Below is a small trained network, with its code and all its weights. Each question gives an input and a class and asks what happens when units are switched off, that is, made to give their printed mean instead of their output.

import numpy as np


def w(rows, s, z=0):
    codes = np.array(rows[::2]) - 128.0
    scale = np.full(codes.shape[1], s)
    scale[-1] = z or s
    return codes * scale


def f(y):
    return y / 2 * (1 + np.tanh(0.7978845608 * (y + 0.044715 * y**3)))


def log_softmax(a):
    a = a - a.max(-1, keepdims=True)
    return a - np.log(np.exp(a).sum(-1, keepdims=True))


def net(x, mask):
    res = np.array(x, float).reshape(1, 2) / 4 @ E
    y = f(res @ A[0][:, :-1].T + A[0][:, -1])
    res = res + np.where(mask, y, B[0][:, -1]) @ B[0][:, :-1]
    return log_softmax(res[-1] @ U[:, :-1].T + U[:, -1])


A, B = {}, {}
E = w([
[87,179,184,106],'x0',
[2,65,81,141],'x1',
],0.013)
A[0] = w([
[91,152,155,141,115],'n0',
[252,136,119,126,178],'n1',
[120,167,121,109,111],'n2',
[100,136,159,126,117],'n3',
[110,116,161,110,124],'n4',
[200,112,121,153,150],'n5',
[135,116,131,143,89],'n6',
[59,87,67,137,139],'n7',
[128,113,143,141,91],'n8',
[176,179,192,110,154],'n9',
[112,123,104,119,152],'n10',
[148,136,135,117,158],'n11',
[99,131,149,146,253],'n12',
[124,148,113,104,208],'n13',
[147,108,121,122,104],'n14',
[138,115,137,117,102],'n15',
[100,152,141,113,134],'n16',
[117,93,146,136,145],'n17',
[144,145,127,117,114],'n18',
[124,130,122,102,180],'n19',
[185,120,89,113,150],'n20',
[61,61,79,119,139],'n21',
[136,137,122,114,123],'n22',
[111,131,137,97,184],'n23',
],0.019,0.0058)
B[0] = w([
[72,111,123,147,152],'n0',
[187,101,176,3,240],'n1',
[105,115,118,148,136],'n2',
[82,115,123,143,146],'n3',
[102,129,124,135,140],'n4',
[98,93,142,83,184],'n5',
[113,102,119,135,125],'n6',
[188,93,157,156,247],'n7',
[129,118,125,124,124],'n8',
[172,106,79,153,215],'n9',
[142,136,135,136,154],'n10',
[148,149,130,120,149],'n11',
[137,211,147,136,175],'n12',
[137,164,137,127,146],'n13',
[104,106,125,130,133],'n14',
[128,120,124,122,126],'n15',
[83,120,126,149,148],'n16',
[142,139,134,132,148],'n17',
[138,125,123,126,140],'n18',
[134,152,133,130,139],'n19',
[86,106,140,107,171],'n20',
[184,82,155,165,252],'n21',
[133,129,128,125,130],'n22',
[117,158,133,137,149],'n23',
],0.054,0.018)
U = w([
[80,157,217,172,169],'0',
[33,199,93,164,136],'1',
[181,82,104,2,129],'2',
[152,36,173,108,8],'3',
[225,115,122,207,213],'4',
[126,75,144,133,3],'5',
],0.0078,0.003)

Each question gives the input, the list of numbers given to net, and the class t.
The units are the neurons (one row each of A and B). Each row of codes is followed by its name. A weight is (code - 128) times the scale printed after its matrix; where a second scale follows, it is the last column's (A, B and U).
mask holds one flag per neuron, in row order. A switched-off neuron (its flag False) gives its mean, the last column of its row in B, instead of its output. The means were averaged over made-up inputs and are rounded, as every weight is.
A unit's drop is (log p(t) with every unit on - log p(t) with that unit switched off) / (log p(t) with every unit on - log p(t) with every unit switched off).
The circuit of an input: a set's keep is (log p(t) with only the set's units on - log p(t) with every unit switched off) / (log p(t) with every unit on - log p(t) with every unit switched off). Starting from the 12 units with the biggest drops (on a tie, the unit counted first), units are removed one at a time, each time the one whose removal leaves the highest keep (on an exact tie, the one counted first), for as long as the keep stays at least 0.8.
units of the circuit, in order: the units of the circuit, biggest drop first
top k neurons: the k neurons with the biggest drops, biggest first
drop when u is switched off: that unit's drop, to one decimal
input [-4,0], class 2: units of the circuit, in order => (n21)
input [2,1], class 0: top 4 neurons => (n1; n9; n21; n7)
input [-1,0], class 2: top 3 neurons => (n21; n7; n9)
input [2,-2], class 2: top 2 neurons => (n21; n7)
input [7,6], class 4: top 2 neurons => (n21; n7)
input [7,-3], class 4: top 2 neurons => (n9; n1)
input [8,3], class 1: drop when n7 is switched off => 0.1
input [5,0], class 1: drop when n1 is switched off => 0.2
input [4,0], class 1: drop when n1 is switched off => 0.3
input [3,0], class 1: drop when n7 is switched off => 0.2
